Group and class of each row:
[  1  11   6  13   2   4   8  -6  10 -13  -5  -9  -1   0   3   5  10  -1
   3  -2  10   6   3  -1  -7   5  -1  -2   2   6   3  -6  -2 -10  -3   8
  10   1  -1   1  -2 -21  -5   3   2 -12   1   1  16   4  -5   4   5   1
  -4  -3  -5   5   1]
S <88>
[  0   8   4  13  -3  -2   1  -2  -4  -9   7  -6  -7   1 -10 -10  -7   0
  -9  -1   0   0  -2   5  -6   4 -12 -12  -1   2   2   1   0   4  12   4
   1   3   1   5   2 -11   2  -1  -2  -4  -2  -2 -12   0   3  -5   2  -2
  -2   1   6   9   7]
C <85>
[  0   5   4   5   8  -5 -14  -3   1   8  -8 -18   7  -4   3  -2   2   0
   7   8 -11   1   3  -6   8 -10   5   4  11  -3   0   0   0  -8  -3  -3
 -10 -11  -5   3  -4  -1   2   3  -2  -1  -1   5   5  -4 -13   7  -4   1
   4  -4  -1   0   1]
J <84>
[  3  18   3   3  -6   4  11  -6   4 -39  12  10   1  -1   8   8  13  -1
 -10   2  14  -1 -13 -12  -3  12  14   3   5  -2  -6   8  -1  -3  -9  -1
   0  13   8  -1  -4  -2   0  -2   5 -15  -1  -2  16  -3   2  -3   8  -1
  12  -1   6  -1  -2]
S <93>
[  3   4   2  12   6  -6  -3  -5   2   2  -8 -15  -3  -7  10   4   6  -1
  -2   5  21   2   5   1   1  -4  -8   3   0  -4  -6  -7  -6  -1  -3  -5
  -6  -3  -1   5  -3  -7   1   4   4   4   1  -2   6  -3  -8  -1 -17  -2
  -4   8  -2   3  -3]
J <100>
[  9  21   7   9   3   2   7  -2   4 -25   1 -24   4  -1  -3   2  -3  -3
  -7   7  -3   0 -11 -10  -7   5   9   0  -3  -2  -7   7 -12 -11  -3  11
   8   3   2  -8  16  -5   3  -1  -1 -11  -6  -2  10   2   0   2  -1  -9
   5   0   5   5   4]
S <93>
[  0   7 -10   7  -2  -1  -3  -4  14 -45  -9  26   6  -5  15   1  13  -1
  -7   9  17   0  -1  -9   3   2  17  -2   1  -4  -1   3   0   2  -7   3
   3   6  -2   3  -7   0   0   0   6  -6   6   1  20  -3  -3   6  -9   0
  -3  -1  11   2  -9]
S <93>
[  3  16   2   5   4  -3  -4  -4  14 -18   4  -1  -6  -2   9   3  16   0
   0   4  13   6  -4 -10   2   4   8   2  -7   0   1  -1   2  -3  -6  -2
  16   0   1  -6   0  -2   5   1   4  -4   0   4  13  -5  -8   3   6  -6
  -1  -5   2   1  -5]
S <88>
[  5   7   5   4  -1  -6 -30  -3   2  47 -13 -24  -1  -4  10  -1   8   0
  11   3  -4   1   6  -7   0  -1   2   4  13  -3   1  -1  -2 -10  -1  -2
   1  -3  -6   7  -5   2   2   7   2   9  -3   4   6   0 -13   8  -8   1
  -2  -2  -9   6  -4]
J <84>
[  1   5   2  14   5  -8  -1  -5   9 -40  -3  22   3   4   9   0  11  35
  -2   4   8   5  -5  -8   1  10   5  -4  -2  -1   2   0  -1   1  -7   2
   8  -1   3  -1  -7   3  -1   5  -2  -5   9   0  16  -6  -6  -4  -3   0
  -5 -17   5   7   5]
S <93>
[  4   8   9   2   0   6   0  -5   5   0   4 -19   2  -3   6   2  -5  -1
   4   1  -2   3   0  -6  -2   6  -1   1   8  -2  -4  -2   5  -7  -3   1
   5   2   1   1   8   0   2  -1   0  -5  -5   1  11  13   1   1   8  -1
   2  -3 -10   3  -6]
S <88>
[  6  15   7  15   0  -2  -4  -1  14 -24  -7 -14   8  -4  11   2  14  -1
 -13   6   8   4 -13 -12  -3   6   9  -1   2  -1  -8  -1  -5  -3  -2  -1
   4   3  -1   2  -9   5   7   9   9  -7   1  -4  17  -1  -2   1  -7  -2
   3  -2   4   1 -11]
S <93>
[ -3   7   7   5   2   5  14  -4 -10 -18  10 -15   0  -7 -11  -9   1   0
  -3  -3 -20 -12  -1  -4  -7   7   2  -7  -2  -5  -7   1   3  -1  -2   4
   5  -2   8 -11   0  11   3  -1  -2 -10   0  -2  -7   1   6   4  10   1
   4  -7   9   9  15]
C <96>
[  1   9  -2   2   2  -4 -13  -3  -1  31   0 -22  -4  10   2   5   7   2
   2  -3   7   3  -5  -3  11  -9   3   7   8  -3   3   3  -6   2  -4  -2
  -8  -1  -5   6   4   8   4   1   6  -3   3   4  -1  -8  -7   6  -2   1
   5   4  -2   1  -8]
J <100>
[  0   4   1   4  -5   1   2   1   3 -15  -4 -15   4   1   7  -1   1  -6
  -4   1   8   2  -3 -10   0  10  -7   0   5  -5  -2  -3   5  -5   2   2
   8   3   3   0  -1  -9  -9   3  -1  -8   3   1  12   2  -4   2  -9   0
  -4   2   3   3  -2]
S <93>

Group, then class:
[  1  10 -10   1   9  -2  -4   5   2  -6  10  -1 -11   6   0  13  -1   7
  -1   5  -2  -4   7  -6   7 -11   4  -5  -5   2  -1  -3  -4  -6   5  -6
  -3   1  -8 -17  -3   2  -3   2   1  -4  -2 -13   0  -2   6   2   2 -14
  -6   5  -1   3  -2]
K N
[  2  13 -13   6  14   1  -1   7  -3   3  14   0 -12   8   0  21   4  -1
   7  -6  -3  -4  10 -10  10  -3   3  -4  -7   3  -6  -9  -8  -6  12  -7
  -1  -1  -9 -15  -1   4  -4   2   0  -8   2  -9   1  -1   7   3  -1 -13
  -9   4  -2   2   5]
K N
[-19   4  -9  16   3  -3   0   3 -11  20   5  -1   4  -3  -5   7   8   3
  17  -4  -8   0  -3  -8  -2   3  -5 -12  -7  -4 -11  -8  -1  12  12   1
   7  -7  -5   6   3  -2   0  -2  -3  -2   2  -2   9  -1   0   7  -9   0
  -2  -5  -4  -8  19]
A B
[ -1  14   0   4  -1  -4 -13   1  -2  -8   7  -1 -10   8   0   8   3  13
   3  -6   0  -3   4 -19   1   0   2  -3  -1   0   1   3 -10   0  12  -1
 -14  -4  -4  -9  -1  -1  -2  -2   0   4   2 -19   0  -4   1   3   2 -10
  -3   5  -6   2   3]
K G
[ -8  13  -5   6  13   0   2   5  -2  17   6  -5 -10   7  -3  12   0   4
   4 -11  -9  -3   6  -9   7  -3  -4 -10  -8   0  -2  -2 -14  13  13  -6
  -6   4  -3   0  -7   4  -4  -2   0  -2   6  -9   6   0   4   6  -5 -12
 -11  -3   2  -1   3]
P H
[ -5  14 -13   9  12   3   2   7  -2  -1  18  -3 -13   7  -2  22   5   3
   8  -9  -3  -4   6 -12   6  -4   1 -12  -8  -3  -7  -5 -10  -3  14  -7
  -2  -1  -7 -17  -7   0  -3   1   3  -3   5 -17  -2  -3   2   5   2 -16
 -11   3  -7   7   2]
K N
[  9  18   3  -3  12 -12   1  -2   8   1   4   5 -11  10   9   3  -4   5
  -8 -10 -10   2  12   1   9  -3  -6  -9  -2   5  -2 -10  -1 -11   7   1
   4  -8   0 -11  -7  -4  -6   6  -2 -11  -3   5  -6  -4  11  -1   3   1
 -12   6  -5  -1 -10]
P U
[-32  15 -27  26   6   0  -7   7 -17  27   7  -4  -3  -7  -9  16  15   1
  22  -9  -3   0  -8 -18 -10  -1 -26 -21 -38  -6 -13 -12 -23  26  24  -8
  -5 -15 -14   1  -2  -3   2  -4  -1   8  12 -10  18   0   7  12 -14  -7
 -11 -12   5  -1  22]
A B
[-10  11  -3  13  11  -9   0  -1  -3  16   4  -1  -1   2   3   7   7   2
  10 -10 -10   0   1 -10  -6   3 -16 -20 -16  -5 -10  -5  -7  19  15  -4
  -3 -10  -4  13  -3  -2   1   1  -4  -3   6  -9  10  -1   3   5  -7  -2
 -11  -6   1  -3   9]
A B
[ -5   9  -9   8   6  -4   3 -13   2   0   6   1   7   2   6   6   0  -8
  12  -6 -10   3   7   1 -10   2 -23 -11 -23   5   2  -6  12  -2   7  -2
   3 -23  -4   0  -1   0   1   4  -4 -14   0   0   1  -2   5  -1 -10  16
 -15  -1  -9  -1  -2]
A F
